Below are the code and all the weights of a small trained network. Each question names an input and a class and asks about switching units off, where a switched-off unit gives its printed mean instead of its output.

import numpy as np


def w(rows, s, z=0):
    codes = np.array(rows[::2]) - 128.0
    scale = np.full(codes.shape[1], s)
    scale[-1] = z or s
    return codes * scale


def f(y):
    return np.maximum(y, 0)


def log_softmax(a):
    a = a - a.max(-1, keepdims=True)
    return a - np.log(np.exp(a).sum(-1, keepdims=True))


def net(x, mask):
    res = np.array(x, float).reshape(1, 8) / 4 @ E
    y = f(res @ A[0][:, :-1].T + A[0][:, -1])
    res = res + np.where(mask, y, B[0][:, -1]) @ B[0][:, :-1]
    return log_softmax(res[-1] @ U[:, :-1].T + U[:, -1])


A, B = {}, {}
E = w([
[100,159,90,93,112],'x0',
[89,67,63,139,153],'x1',
[167,71,142,115,68],'x2',
[114,90,142,120,121],'x3',
[210,144,79,105,89],'x4',
[132,110,45,94,61],'x5',
[171,125,144,202,1],'x6',
[100,116,147,37,63],'x7',
],0.0082)
A[0] = w([
[186,138,136,21,99,253],'n0',
[181,68,203,227,154,76],'n1',
[209,70,64,142,195,240],'n2',
[7,122,85,138,190,131],'n3',
[119,161,76,218,69,207],'n4',
[161,176,245,122,108,174],'n5',
[142,17,141,87,84,118],'n6',
],0.013,0.0055)
B[0] = w([
[218,54,113,120,178,249],'n0',
[72,188,138,246,44,211],'n1',
[127,166,50,210,115,242],'n2',
[45,185,73,1,157,254],'n3',
[189,173,169,33,58,226],'n4',
[141,99,241,140,211,216],'n5',
[101,35,92,170,81,211],'n6',
],0.016,0.0099)
U = w([
[219,125,41,164,203,251],'0',
[52,166,88,43,182,202],'1',
[128,207,154,155,92,5],'2',
[181,82,178,108,101,84],'3',
[198,198,118,62,89,201],'4',
[118,1,91,97,98,74],'5',
[82,134,224,139,238,139],'6',
[249,113,130,93,148,22],'7',
],0.0093,0.0031)

Each question gives the input, the list of numbers given to net, and the class t.
The units are the neurons (one row each of A and B). Each row of codes is followed by its name. A weight is (code - 128) times the scale printed after its matrix; where a second scale follows, it is the last column's (A, B and U).
mask holds one flag per neuron, in row order. A switched-off neuron (its flag False) gives its mean, the last column of its row in B, instead of its output. The means were averaged over made-up inputs and are rounded, as every weight is.
A unit's drop is (log p(t) with every unit on - log p(t) with that unit switched off) / (log p(t) with every unit on - log p(t) with every unit switched off).
The circuit of an input: a set's keep is (log p(t) with only the set's units on - log p(t) with every unit switched off) / (log p(t) with every unit on - log p(t) with every unit switched off). Starting from all 7 units, units are removed one at a time, each time the one whose removal leaves the highest keep (on an exact tie, the one counted first), for as long as the keep stays at least 0.8.
circuit, biggest first: the units of the circuit, biggest drop first
k most important neurons: the k neurons with the biggest drops, biggest first
drop when u is switched off: that unit's drop, to one decimal
input [7,0,-8,7,-8,-8,5,0], class 1: circuit, biggest first -> (n3)
input [-6,3,-6,-7,4,2,3,0], class 4: 2 most important neurons -> (n4; n0)
input [1,-2,-3,0,3,4,4,3], class 7: 3 most important neurons -> (n0; n3; n1)
input [-8,7,-1,7,-1,0,-1,2], class 1: 2 most important neurons -> (n3; n0)
input [1,4,-2,7,5,-6,1,5], class 5: circuit, biggest first -> (n2; n4; n6)
input [7,-8,4,-1,8,-2,8,-6], class 7: circuit, biggest first -> (n5; n0)
input [3,0,6,-8,-3,-5,-4,7], class 6: 4 most important neurons -> (n4; n5; n2; n6)
input [0,5,0,-1,4,-5,-3,6], class 0: 3 most important neurons -> (n4; n0; n3)
input [7,1,4,-6,8,7,-5,8], class 0: 2 most important neurons -> (n0; n4)
input [4,7,6,0,-2,7,-1,-8], class 4: 4 most important neurons -> (n4; n0; n5; n2)
input [1,-6,-5,6,7,-6,3,8], class 6: 2 most important neurons -> (n5; n4)
input [-1,-2,1,-1,3,5,4,6], class 7: 4 most important neurons -> (n0; n4; n3; n1)
input [-8,-5,1,-7,-3,-4,6,-5], class 2: 2 most important neurons -> (n1; n4)
input [-5,5,6,-5,2,3,-1,-7], class 2: 3 most important neurons -> (n0; n1; n4)
input [4,-4,-1,-7,2,-8,0,-4], class 6: circuit, biggest first -> (n5)
input [-3,-5,5,-4,5,-4,8,-1], class 3: circuit, biggest first -> (n5; n4; n3)
input [8,1,5,-4,2,7,-2,4], class 5: 2 most important neurons -> (n6; n2)
input [4,0,7,-5,4,-3,3,-5], class 2: 2 most important neurons -> (n1; n3)
input [-8,-5,5,3,-6,5,-6,-8], class 2: 2 most important neurons -> (n1; n0)
input [4,-4,3,0,8,7,-4,-5], class 0: circuit, biggest first -> (n2)
input [-5,0,1,-3,-8,0,4,-8], class 2: drop when n1 is switched off -> 0.2
input [-6,3,2,-4,4,-8,4,-1], class 2: drop when n1 is switched off -> 0.4
input [-2,3,1,0,-3,-7,0,5], class 6: drop when n5 is switched off -> 0.2
input [-2,-6,-4,4,6,0,-8,6], class 0: drop when n4 is switched off -> 1.1
